Each row of numbers stands for one node and depends on some of the facts below. Use the named rows to name the rest.

Known rows:
Q989: [-46  16  48  33  33  19 -10   8  13 -15  23  16  -4 -24  -1  -7 -38 -13
  -4  17   1  10   0  16 -15 -28 -34  37 -37  11   5  24   9 -16  38]
Q196: [-32  15  37  40  34  19 -24   3  18 -15  11  19   3 -13  -6  -9 -36  -8
 -14  14  -2  20   4  22 -15  -9 -35  26 -26  29   4  13  21 -24  25]
Q167: [-27   3  30  26  23  12 -19 -12  27  -5   0  27  16   1 -11 -18 -30  16
 -20   4   8  33 -13  33 -15   9 -34   8 -22  38  24  -5   7 -17  21]
Q688: [-11   4  44  28  16   1  -2 -30  33 -16  14  36  -4  21 -14 -23 -38  11
 -22   7 -13  26   4  33 -13   5 -40  17  -6  29  19  12   5 -33  22]
Q26: [-28  14  32  25  26  10 -14 -10  30   0   5  22  13   4 -10 -12 -35  19
 -17   8   7  33  -9  29 -20   4 -37   9 -23  39  25   3   2 -22  14]
Q810: [-20  19  33  29  35   0 -16  -2  34   8   3  18  11  17 -17  -8 -43  18
 -20  19  -4  19  -6  27 -22  -4 -44  14 -26  35  13  -1  10 -26  27]
Q17: [-39  20  29  -6   6 -15  -3  -3  24 -21   7  24   0  -6 -25  -2 -41  27
 -35  48  -6  37 -13  26  16  -3 -41  21 -59  31  17   9  18 -37  33]
Q585: [-34   7  31   3  22   1 -17 -11  30  -8   0  28   9  -3 -20  -7 -38  23
 -30  41  -1  41  -2  29  -3   1 -45  17 -41  38  18   7  18 -40  27]
Q191: [-23  28  47  22  38 -16  -1   8  40  24  10  10   5  31 -23  -7 -50  22
 -11  28 -10  -3 -13  25 -31 -21 -48  20 -37  20  13  -1  -2 -21  50]
Q288: [-13  18  42  25   3 -12  13 -21  24 -26  21  32 -11  21 -18 -19 -40  13
 -25   5 -16  19  -9  28   2   1 -36  22 -19  22  18  15   2 -22  26]
Q14: [  9  25  24  13  14 -12  22 -31  11 -44  18  56  21  18 -33 -15 -38   2
 -25  18 -12  22  -5  -2   5 -11 -49  38  -5  21  -2  13 -24  -8  30]
Q964: [-20  16  33  14  33   1   1  -7  41  -5   5  23   6  -5 -10  -5 -25  13
 -19  15   3  13 -21  31  -6  -3 -44  19 -29  24  17  -4  13 -10  20]
Q72: [-23   9  25  14  54 -12  18 -10  27  15  20  14 -10 -10   2   3 -16  15
 -52  11   7  19 -23  38   4   3 -41  18 -21  11 -17   5   7 -18  15]
Q322: [-40  -9  44  15  17  11  -3 -13  29  -3   0  27  16  -2  -9 -30 -28  16
 -15   0   6  25 -26  35  -7   3 -21  13 -30  17  26 -10   4  -9  42]
Q173: [-35   8  44  12  25   4   0  -5  25   2   8  23  10  -1 -12 -17 -33  16
 -17  16   7  18 -18  28 -15  -7 -33  19 -30  20  19  -2  -4 -14  40]
Q238: [-35  10  44  12  26   2   0  -5  25   2  10  23   9  -1 -12 -16 -33  15
 -18  18   6  18 -16  27 -14  -9 -34  19 -30  20  16   1  -5 -15  40]
Q49: [-25  11  32  25  30   8 -16  -8  28  -1   2  23  14   5 -14 -13 -35  14
 -23  15   3  28  -8  28 -16   3 -38  14 -23  35  14  -1   8 -23  23]

Facts:
ε: belongs to class; β: is directly part of; η: refers to
Q105 ε:gebra β:Q788
Q112 ε:buvek β:Q196
Q12 ε:mestes β:Q49
Q14 ε:mestes β:Q279 η:Q654, Q849
Q145 ε:mestes β:Q912
Q15 ε:mestes β:Q421 η:Q761, Q7, Q849
Q152 ε:gebra β:Q912 η:Q16, Q795, Q12, Q967
Q153 β:Q845
Q159 ε:buvek β:Q856
Q16 ε:gebra β:Q592
Q167 β:Q845
Q169 β:Q979
Q17 ε:mestes β:Q585
Q171 β:Q7
Q173 ε:gebra β:Q694
Q19 ε:gebra β:Q273 η:Q191, Q326
Q191 ε:gebra β:Q592
Q196 β:Q7
Q208 ε:gebra β:Q601
Q213 β:Q694
Q220 ε:mestes β:Q788
Q226 β:Q845
Q228 ε:buvek β:Q26
Q23 ε:gebra β:Q856 η:Q245, Q592, Q342, Q26
Q238 ε:gebra β:Q856
Q242 ε:gebra β:Q768
Q245 ε:gebra β:Q900
Q250 ε:gebra β:Q26
Q26 β:Q694
Q261 ε:mestes β:Q688
Q271 ε:gebra β:Q979
Q279 β:Q601
Q281 ε:mestes β:Q845
Q288 ε:mestes β:Q704 η:Q768
Q307 ε:mestes β:Q908 η:Q962, Q242
Q316 ε:gebra β:Q370
Q319 ε:gebra β:Q856 η:Q169
Q322 ε:gebra β:Q153
Q326 ε:gebra β:Q900
Q340 ε:gebra β:Q768 η:Q737, Q111, Q722
Q341 ε:gebra β:Q95
Q342 ε:buvek β:Q400
Q361 ε:gebra β:Q26
Q372 ε:mestes β:Q400
Q397 ε:gebra β:Q948
Q399 ε:mestes β:Q801 η:Q169, Q372
Q400 β:Q95
Q401 ε:gebra β:Q95
Q409 ε:buvek β:Q948
Q421 β:Q722
Q435 ε:mestes β:Q400
Q469 ε:mestes β:Q694 η:Q859, Q908
Q484 ε:gebra β:Q171
Q499 ε:gebra β:Q768 η:Q601, Q684, Q966, Q95
Q526 ε:mestes β:Q908
Q543 ε:mestes β:Q912
Q544 ε:buvek β:Q845
Q552 ε:gebra β:Q948
Q553 ε:gebra β:Q400
Q567 ε:gebra β:Q912 η:Q995, Q954, Q979
Q576 ε:buvek β:Q856 η:Q686, Q250
Q585 β:Q95
Q592 β:Q810
Q594 ε:mestes β:Q279 η:Q7, Q401, Q908
Q598 ε:gebra β:Q900
Q612 ε:gebra β:Q171
Q638 ε:buvek β:Q167 η:Q770, Q719, Q752, Q654
Q643 ε:gebra β:Q169
Q648 ε:gebra β:Q26
Q654 ε:mestes β:Q845
Q661 ε:mestes β:Q585
Q684 ε:gebra β:Q761
Q686 ε:mestes β:Q370
Q688 β:Q370 η:Q788, Q771
Q691 ε:mestes β:Q171 η:Q245, Q845, Q758, Q401
Q695 ε:mestes β:Q948
Q71 ε:gebra β:Q810
Q711 ε:mestes β:Q153
Q719 ε:gebra β:Q169
Q72 ε:buvek β:Q900
Q735 ε:mestes β:Q400
Q737 ε:buvek β:Q694
Q749 ε:gebra β:Q761
Q752 ε:gebra β:Q169
Q758 ε:gebra β:Q226
Q76 ε:mestes β:Q722
Q761 β:Q704
Q768 β:Q49
Q770 ε:buvek β:Q585
Q771 ε:gebra β:Q704
Q777 ε:buvek β:Q810 η:Q544, Q737, Q279
Q779 ε:gebra β:Q585
Q788 β:Q810
Q795 ε:gebra β:Q400
Q801 β:Q704
Q816 ε:gebra β:Q979
Q820 ε:gebra β:Q788 η:Q484, Q865
Q822 ε:gebra β:Q169
Q828 ε:mestes β:Q49
Q837 ε:buvek β:Q169 η:Q435, Q822, Q552, Q954, Q795, Q279
Q849 ε:buvek β:Q226
Q859 ε:buvek β:Q722
Q86 β:Q273 η:Q966, Q816, Q761, Q849
Q865 ε:gebra β:Q279
Q881 ε:mestes β:Q171 η:Q882, Q719, Q752, Q989, Q111
Q882 ε:mestes β:Q153
Q887 ε:gebra β:Q196 η:Q704, Q400, Q242
Q891 ε:mestes β:Q273 η:Q735, Q526
Q900 β:Q979
Q908 β:Q370
Q911 ε:gebra β:Q171 η:Q552, Q543
Q912 β:Q601 η:Q484, Q322
Q915 ε:gebra β:Q111 η:Q648, Q758
Q919 ε:gebra β:Q196
Q926 ε:mestes β:Q26 η:Q145, Q173, Q17
Q948 β:Q856
Q954 ε:buvek β:Q592
Q96 β:Q49
Q962 ε:gebra β:Q169
Q964 ε:buvek β:Q96
Q966 ε:mestes β:Q908
Q967 ε:gebra β:Q196
Q968 ε:gebra β:Q912 η:Q770, Q26, Q795, Q111
Q978 ε:buvek β:Q585
Q984 ε:gebra β:Q592 η:Q228, Q686, Q105, Q226
Q989 ε:gebra β:Q196
Q995 ε:gebra β:Q912

Name these rows:
No name comes twice in this set of rows, the named rows included.
[-14   4  37  16  44 -15  39 -35  37   4  36  24 -29   8   3  -5 -22  15
 -51   3  -9  23 -11  40   5   2 -40  23  -6   1 -10  25   2 -31   6] => Q837
[-31  22  41  34  38  18 -11   6  29 -23  17  17 -10 -30   0   0 -27 -17
  -7  17  -5   2  -4  21  -5 -18 -42  36 -34  15   1  17  30 -12  23] => Q112
[-24   3  22  18  39 -12  -1 -11  -7  14  13   9  -1   6  -5 -16 -27  -3
 -71  26  19  12  -1  73 -17  -5 -38  25  -7  49   2   8  11 -15  20] => Q169

The same nodes again, as new rows of numbers:
Some rows with their names:
Q749: [-10   6 -36  -6  -2  -3  -6  27   5 -12   3   3  -3  -8  13   7   4  -8
   3   6   2  26 -11 -25 -16  -4]
Q859: [-24 -24  59  -7 -14  -2  -9 -14 -29 -20  -8   3  -5  44   9 -25   6  -3
  13  24  26   5 -10  11 -16  -2]
Q326: [  8 -16 -25  -2   0  -8 -19  38   3   4 -17 -38  -2 -14  12   4   3 -12
   5  20   8  35 -11 -34  -8  -8]
Q72: [-11 -35  36  17  -7 -29 -14   6 -14  14 -24 -25   4  43   9   6  16   4
  13  20  20  41   7  18   2  -1]
Q76: [ -6 -25  28   5   3  19  17  25   6 -17  -2 -20 -13   1   8  20   6  19
 -14  -4 -16  -4   6  11  11  -6]
Q322: [-16  -2 -45  -9  -2   6  -8  32  -3 -24 -14   8 -18 -10  -1   7  12 -15
   2   8   7  23  -9 -37 -13   1]
Q919: [ -9   6 -30 -11  -8   5  12  12  28   3   0  -6   1  -1  19  22   6  -8
  12   5  -6  17 -28 -25 -41 -11]
Q553: [ 11  10 -27  10   6 -27   4  17  -7 -29  34  -1 -11 -20   4  13   3  -6
   3  21   2  25 -21 -28 -25  -7]
Q887: [-41  16 -39   9  -3   3   8  16  26  14   1   4  10 -23  29  49   6   4
  18  -1   2  29 -24  -9 -38 -17]
Q911: [ 11  29 -64  -4 -16   2  20   7  25  23  14  -7  -4  -3  38  24  -8   2
  22 -15   0  12  15   1 -52  -8]
Q795: [ 64  12 -48   3   5 -12  17   4 -25 -29  27 -22 -37  -8  16 -19 -18 -21
  16  20   7 -11  20 -27 -42   1]
Q421: [-16  10  11   9  13 -10  -4 -49   8  35  -8  19  22 -21 -45   2   3  -4
 -11 -12 -10 -14  -5   7  31  15]
Q585: [ 11  15  25  34  24 -44  10 -65 -11   5  38  14  14 -36 -55  10   1  -3
 -12   9  -8 -13 -17   6  23  15]
Q226: [ 11   4  13 -27  -7 -21  -3 -42  26  15   0  19  17  19 -74 -29  22  -5
 -38 -24 -20   5  -7 -13  49  39]
Q316: [-11   8 -38  -5  -3  -2  -6  28   4 -11   1   2  -1  -8  12   7   3  -7
   2   6   2  28 -10 -25 -16  -5]
Q567: [  3  56 -61  15   6   2   3  30  -1  11  20  10  18  -1  61  -5 -11  -7
   8 -14 -23  34  47  -6 -20 -16]
Q238: [-13   8 -40  -9  -5  -1  -7  31   3 -15  -1   7  -9  -7  10   8   7  -6
   1   5   6  26 -11 -25 -15  -3]

Name these rows:
No name comes twice in this set of rows, the named rows included.
[ -5 -16  35  28   1 -44  12 -16 -28 -26  14   4 -10  44  -4   9  18   2
  12  26  10  25  -1  13 -14   4] => Q978
[  3 -17  30  13  12 -22 -29 -34   7  67 -21 -34  40 -35 -35   2  -3   2
 -11   1   7   3  -3  10  46   9] => Q900
[-17 -10 -39   3  12   9  -3  26  -7 -21 -24  -7 -17 -18   6  10   9 -22
  12  16   4  18 -13 -37 -16  -3] => Q242
[ -2 -33  31   4   7  23  17  25   3 -23 -15 -25 -21   3   2  13  10  11
 -13  -1 -17  -6   4   2  13  -3] => Q526
[ -3   9  -2   6 -26 -20 -11   2 -23   3   8  43   3  58  22   3  -5  22
  23  -5  27  -2  21  59  -7  -3] => Q638
[  8 -22  37  18  10  -4  26  17  -7 -35  28 -22 -21  -9  -2  24   5  20
 -16   8 -14  -3  -2   9   5  -7] => Q661
[-18   0   6   3  13  -2  -2 -47   3  23 -23  24  12 -19 -55  -4   7  -9
 -11 -15  -6 -19  -7  -1  35  22] => Q788
[ 37  15 -40 -20 -13  11  11   5  20   2  -2  -6  -8  14  30  -5 -16 -12
  29   2   1 -19 -15 -10 -46 -11] => Q989
[ -6  -2 -34  -8   1   3  -3  25   3 -16  -8  -6  -6  -7   7   3   7 -16
   5  11  -1  23 -13 -34 -17  -3] => Q771
[ 37 -28  20 -14  -6  35   4  29  -8 -33 -12   2 -28  20   7 -10 -18  15
   2  -3   3 -57  -2  25  12  -5] => Q654
[ 23  12 -64 -14 -10  11   1  22  -7 -13  -5  -4 -28  -3  17 -13  -8 -14
  14  -1   9   0  25 -20 -31   4] => Q16
[-24   0  -7 -32 -15  22 -16  15 -18 -22  11  -4 -19 -22  16 -25  -2 -12
  -4   9  30   9 -10 -34 -36  -2] => Q648
[-13  16 -28   4  16   7  -3  28  -1 -18 -11  -1   4  -3  25  -8   4 -23
   6  12 -19  33  -4 -39 -12 -11] => Q865
[-19  -5  -3 -38 -14  26 -18  11 -20 -26   8 -12 -24 -24  12 -34  -4 -17
  -4  14  31   0  -9 -34 -35  -3] => Q758
[-35  -7  68 -16 -20  39  18  -8  15   6  40 -26   2 -19  42  19  -8  36
 -12 -15  10 -17  -2  36 -33 -23] => Q691

The same nodes again, as new rows of numbers:
Some rows with their names:
Q342: [-14  19  53  16  -8 -15  -3  12  16  11  -2 -79  -2  39  -8  43  14  19
  13   9 -33  13  43  42 -10  54 -25 -19  73]
Q399: [-12  21  13  -2   6 -27 -11   8 -11  34  -7 -54  -4   5  11 -19 -27  -6
  16   9 -62  -5   5 -12 -14  41  -2   3  -3]
Q159: [-12  12   8  -7 -10  -8 -15  12 -11  49   9 -51 -19  23  13 -19 -22  10
   1  24 -57  -7   6  11   1  30  -3 -10  30]
Q576: [ -3  10  10  -1  -8 -10  -8  14 -16  44   0 -58 -16  19  17 -25 -30  -1
   7  28 -57 -17   5   9   1  32 -10 -26  25]
Q795: [-15  18  57  17 -13 -11   4 -10  39  11 -19 -84  10  16 -19  26  16  31
  20  -4 -12  26  35  50 -29  64 -22   8  78]
Q771: [-25   6  10 -11 -13 -14  -6  -2   7  51  10 -40  -9   5   5 -19 -19  25
  19  16 -33   4  -6  21 -21  39 -16  10   5]
Q777: [ 22  15   7   1  -2 -15 -22   6 -16  45 -27 -75 -22  13   3 -35 -12   6
  -4   9 -63   7  16  12  21  41  -6 -16  47]
Q643: [-17  10  -9 -17  -8  -4 -10   2   1  62  -2 -40 -11   4   9 -41 -32  21
  14   9 -29   1 -12  13  -9  40 -20   6  -9]
Q19: [ -4  13  12 -13 -15 -29  -1  -4   5  41  -2 -57 -14   9   9 -31 -23  11
  25  19 -39  -8 -10   7 -14  45 -27  -5  -4]
Q49: [-40  20  13   3 -14  18 -32   1 -20  37  11 -55  -9   8   4 -20 -41  -7
   1   0 -51 -17   1  22  -5  42  -1  10  23]
Q469: [-30  20   7 -12   5 -32 -26  11 -17  36   5 -48 -12  12   4  -8 -21 -13
  20  -6 -64  10   6  -3   5  55 -15   6 -18]
Q585: [-38   9  39   9 -42 -11 -47 -17 -14 -11  23 -80 -11  18  22  24 -14 -22
  42  35 -77 -12  28  39 -29  35  14  23  63]
Q220: [-27  17  11   0   3 -22 -14   8 -11  43  -7 -43  -5   1  11 -13 -29   1
   9   6 -56   5   2  -5 -12  38   3   9   8]
Q173: [-26   7  16 -15 -17  -6  -8   0   5  45  14 -38  -5   3   6 -27 -21  25
  16  17 -38   6  -8  19 -20  41  -6  14  10]
Q288: [-19  18  16   0   5 -27 -11  10 -13  39  -6 -50  -4   2   8 -16 -30  -2
  18   9 -63   5   1  -5 -12  40   3   0  -1]
Q208: [-20  11   5 -12 -14  -7 -10  -3  -2  51   2 -49  -9   7  10 -32 -26  12
  21  10 -30  -2  -7  17 -12  42 -18   8   6]
Q484: [-26   7   2 -11 -12  -4  -8   3   8  56   8 -31  -9   1  11 -27 -27  33
  10  15 -26   4  -8  20 -17  38  -9  14   6]

Name these rows:
No name comes twice in this set of rows, the named rows included.
[ -5  17   9   2  10 -27 -28   9 -20  42 -23 -61 -13  -8  -8 -36 -31  -7
  11 -11 -72  27   3   0  16  60  -7  -6   4] => Q881
[  0  17   5 -16  -9  -3 -13 -11   7  63  -9 -44 -23  -5  -2 -49 -18  36
 -19  -4 -36  20  -8  10  -1  51  -9  25  27] => Q822
[-62  16  38   7 -29  -4 -42  -5  -6  -3  28 -73  -5  28   9  40  -9 -18
  38  10 -50  -7  33  53 -21  49  -8  19  53] => Q95
[-26  20   1  15   7 -19 -14  -4  -1  68 -38 -43 -12  -6  17 -13 -35   8
  -6  -3 -43  30   5  11  -4  42  -9  -3  30] => Q543
[-41  23   2 -20   5 -33 -25   7  -8  51  16 -25  -9  15   6   7  -6   7
   4  -3 -54  24   8   7  -3  38 -17  22  -6] => Q966
[-21  20  -4 -29  -8 -17 -26  14  -7  53  29 -29 -27  31  10   5  10  27
 -13   7 -53  14  16  17  16  31 -15  14  22] => Q849
[-16  29  61  34   7 -22   3   1  23   5 -39 -88  16  11 -10  32   3  12
  13 -11 -35  24  43  25 -28  57  -2   6  75] => Q435

The same nodes again, as new rows of numbers:
Some nodes and their rows:
Q966: [  2  15  -1   3   0  -2   2  16  21 -14  -3  -3]
Q499: [  3   2  -7   6  -8  -5 -34  11  -8   3  -8 -14]
Q908: [ -3  -2 -14  10  -4  10  13 -24 -22   8   7  42]
Q526: [ -2   3   2  -6   4  -5  12   5  18  -7 -11   1]
Q891: [ -1  -4  -1   0  -6 -16  -6   0  -2   0 -30  -3]
Q735: [ -1  -2   5 -33   3 -34  21  15  25 -10  30  -7]
Q250: [-1 -4 -1 -7  4  4 -8  7 10  1 -1 -3]
Q342: [  2 -15   6 -30  -3 -27  29  16  12 -15  42  -4]
Q567: [ -3 -14   1  -3 -19   9 -53  32  -2  32 -16   9]
Q279: [ -6  -2   5  13 -12  23 -12  12 -10  32  13  38]
Q695: [ -1   4   3  -7   4  -2   9  11  25 -11 -13   0]
Q19: [  1  -8  -4  -1  -6  -8 -27   2 -10   9 -15 -10]
Q49: [ -2   5  -2  15   1   9  13 -18 -17   7  15  20]
Q12: [ -1   4   4  -6   5  -3  10   3  17  -9 -11   1]
Q409: [  1  -9   5  -3  -4   4  19  13  11 -13  -1   1]
Q281: [ -2   4   3  -3   4  -4  11   5  19  -9 -11   2]
Q694: [ -2   4  -2  16   1   9  12 -17 -14   6  12  19]

Which node is each row?
No name comes twice in this set of rows, the named rows included.
[ 2 -8  3 -1 -3  3 20  8  5 -9  3  4] => Q964
[ -1  -4   0   0  -7 -14  -8   4   2  -2 -33  -3] => Q926
[ -2 -18 -11  -9  -7  -6 -25  -6 -15  10 -23  10] => Q915
[ -2  -2   1  -7   2  -7  13   1  17  -2 -16   7] => Q686
[  1 -18   8   5 -12  -8  -6   1 -23 -10 -30  -4] => Q777
[ -1 -13  -5  -1  -7  -7 -27   0 -10  10 -21  -6] => Q984
[ -2  -2   2  -7  -4  14 -25  29  19  17   8   6] => Q208
[ -4   4   0  15 -14  23 -11  14  -3  32  21  34] => Q601
[ -2   6   2  15   3   9  10 -19 -21   3  13  16] => Q722
[ -3  -1  -7  14   0  10  16 -24 -20   8   9  32] => Q845
[  1 -11   3  -1  -5   3  18   9   8 -11  -2   5] => Q228

